Below are the code and all the weights of a small trained network. Each question names an input and a class and asks about switching units off, where a switched-off unit gives its printed mean instead of its output.

import numpy as np


def w(rows, s, z=0):
    codes = np.array(rows[::2]) - 128.0
    scale = np.full(codes.shape[1], s)
    scale[-1] = z or s
    return codes * scale


def f(y):
    return y / 2 * (1 + np.tanh(0.7978845608 * (y + 0.044715 * y**3)))


def log_softmax(a):
    a = a - a.max(-1, keepdims=True)
    return a - np.log(np.exp(a).sum(-1, keepdims=True))


def net(x, mask):
    res = np.array(x, float).reshape(1, 4) / 4 @ E
    y = f(res @ A[0][:, :-1].T + A[0][:, -1])
    res = res + np.where(mask, y, B[0][:, -1]) @ B[0][:, :-1]
    return log_softmax(res[-1] @ U[:, :-1].T + U[:, -1])


A, B = {}, {}
E = w([
[255,214,124,179,109,123],'x0',
[111,145,194,103,100,248],'x1',
[140,59,219,232,136,125],'x2',
[145,94,37,171,27,147],'x3',
],0.0092)
A[0] = w([
[142,101,141,170,148,145,5],'N0',
[131,107,96,142,44,154,62],'N1',
[182,123,101,120,140,39,129],'N2',
[249,214,144,158,115,140,47],'N3',
[134,102,101,120,169,46,75],'N4',
[129,115,108,136,142,74,7],'N5',
[125,162,197,88,164,96,86],'N6',
[128,116,118,123,126,48,90],'N7',
[141,144,81,55,106,134,44],'N8',
[133,197,173,120,187,80,102],'N9',
[91,150,93,180,137,86,14],'N10',
[118,95,163,215,167,150,164],'N11',
[111,188,69,80,151,136,50],'N12',
[64,75,116,131,130,130,94],'N13',
[78,58,122,108,118,122,86],'N14',
[148,134,94,150,50,130,48],'N15',
[144,112,113,112,134,59,117],'N16',
[170,124,155,77,224,140,68],'N17',
[124,85,163,216,161,146,91],'N18',
[23,113,125,86,145,107,83],'N19',
[187,199,123,161,121,140,30],'N20',
[111,200,71,35,181,117,100],'N21',
[125,81,156,183,100,129,45],'N22',
[120,102,86,204,65,144,121],'N23',
[81,117,75,154,148,39,119],'N24',
[122,161,105,49,105,116,254],'N25',
[113,67,122,82,138,133,20],'N26',
[134,80,90,143,62,132,45],'N27',
[73,162,142,135,125,230,32],'N28',
[154,124,182,78,74,224,49],'N29',
[130,141,186,103,162,113,32],'N30',
[117,150,148,108,103,236,132],'N31',
[91,183,164,136,203,91,43],'N32',
[124,181,99,54,108,150,33],'N33',
[98,172,72,74,136,120,139],'N34',
[131,62,176,182,126,93,105],'N35',
[135,108,92,127,153,78,10],'N36',
[134,94,168,165,119,121,13],'N37',
[109,68,124,105,143,137,31],'N38',
[115,123,38,138,96,168,81],'N39',
[147,83,185,175,181,125,66],'N40',
[69,53,116,79,104,153,45],'N41',
[139,107,65,171,136,143,190],'N42',
[96,108,103,189,69,134,54],'N43',
[50,48,136,73,111,119,48],'N44',
],0.012,0.0056)
B[0] = w([
[197,250,56,148,198,113,136],'N0',
[101,144,126,34,211,174,179],'N1',
[74,162,150,127,80,97,217],'N2',
[221,88,201,99,83,32,239],'N3',
[77,210,142,133,75,118,192],'N4',
[119,252,100,123,117,88,141],'N5',
[86,114,138,73,193,161,188],'N6',
[76,205,136,135,71,106,174],'N7',
[182,124,60,186,188,170,185],'N8',
[112,113,171,42,175,183,203],'N9',
[105,227,126,115,147,95,140],'N10',
[141,96,85,213,123,164,219],'N11',
[189,117,59,187,150,160,197],'N12',
[193,99,167,95,143,45,187],'N13',
[219,113,169,103,112,56,190],'N14',
[130,132,126,60,168,130,174],'N15',
[77,166,129,148,87,106,179],'N16',
[93,127,127,64,189,164,182],'N17',
[167,118,51,205,131,150,203],'N18',
[172,105,149,110,119,86,223],'N19',
[240,120,190,104,94,19,182],'N20',
[156,92,54,200,145,168,254],'N21',
[140,166,62,160,179,157,165],'N22',
[107,100,127,68,175,176,202],'N23',
[55,213,152,148,42,109,222],'N24',
[124,47,105,184,130,148,251],'N25',
[209,222,154,116,164,75,150],'N26',
[119,143,118,48,207,176,173],'N27',
[81,226,140,152,90,101,184],'N28',
[48,254,127,142,55,98,200],'N29',
[109,159,106,79,171,147,157],'N30',
[31,226,152,177,43,95,213],'N31',
[108,136,132,49,198,188,181],'N32',
[141,129,64,176,154,110,187],'N33',
[157,101,97,189,124,172,224],'N34',
[140,104,60,204,158,158,204],'N35',
[124,253,112,130,121,112,149],'N36',
[186,199,68,163,170,142,149],'N37',
[190,170,132,112,140,70,147],'N38',
[100,110,114,94,207,185,195],'N39',
[133,126,63,152,177,167,196],'N40',
[190,142,167,112,125,68,201],'N41',
[91,99,162,93,129,141,190],'N42',
[101,159,104,73,203,185,166],'N43',
[210,122,161,110,132,69,220],'N44',
],0.009,0.0096)
U = w([
[138,108,72,204,136,147,111],'0',
[182,110,173,116,110,73,102],'1',
[50,179,134,154,77,114,104],'2',
[90,114,125,67,168,167,107],'3',
[59,4,166,175,65,144,250],'4',
],0.022,0.025)

Each question gives the input, the list of numbers given to net, and the class t.
The units are the neurons (one row each of A and B). Each row of codes is followed by its name. A weight is (code - 128) times the scale printed after its matrix; where a second scale follows, it is the last column's (A, B and U).
mask holds one flag per neuron, in row order. A switched-off neuron (its flag False) gives its mean, the last column of its row in B, instead of its output. The means were averaged over made-up inputs and are rounded, as every weight is.
A unit's drop is (log p(t) with every unit on - log p(t) with that unit switched off) / (log p(t) with every unit on - log p(t) with every unit switched off).
The circuit of an input: a set's keep is (log p(t) with only the set's units on - log p(t) with every unit switched off) / (log p(t) with every unit on - log p(t) with every unit switched off). Starting from the 12 units with the biggest drops (on a tie, the unit counted first), units are removed one at a time, each time the one whose removal leaves the highest keep (on an exact tie, the one counted first), for as long as the keep stays at least 0.8.
circuit, biggest first: the units of the circuit, biggest drop first
top k neurons: the k neurons with the biggest drops, biggest first
drop of u: that unit's drop, to one decimal
input [-5,2,-5,-5], class 0: circuit, biggest first => N21
input [-8,2,-8,5], class 0: top 2 neurons => N21, N8
input [-3,-8,-8,-4], class 0: top 4 neurons => N21, N12, N34, N25
input [7,4,6,0], class 1: top 2 neurons => N3, N20
input [-1,0,-8,-8], class 0: top 2 neurons => N21, N12
input [-4,-5,4,-4], class 2: top 2 neurons => N24, N21
input [-4,-4,6,-7], class 3: top 3 neurons => N32, N9, N6
input [-1,1,7,-8], class 3: top 4 neurons => N32, N9, N6, N17
input [-7,4,-3,-7], class 1: top 3 neurons => N44, N19, N41
input [7,-8,7,6], class 2: top 2 neurons => N2, N24
input [8,8,5,0], class 1: top 3 neurons => N3, N20, N24
input [7,7,-7,-4], class 0: top 3 neurons => N21, N33, N12
input [2,-5,2,6], class 3: drop of N23 => 0.2
input [8,5,-5,6], class 1: circuit, biggest first => N3
input [-6,-1,3,7], class 3: drop of N43 => 0.3
input [8,4,-7,2], class 1: drop of N20 => 2.3
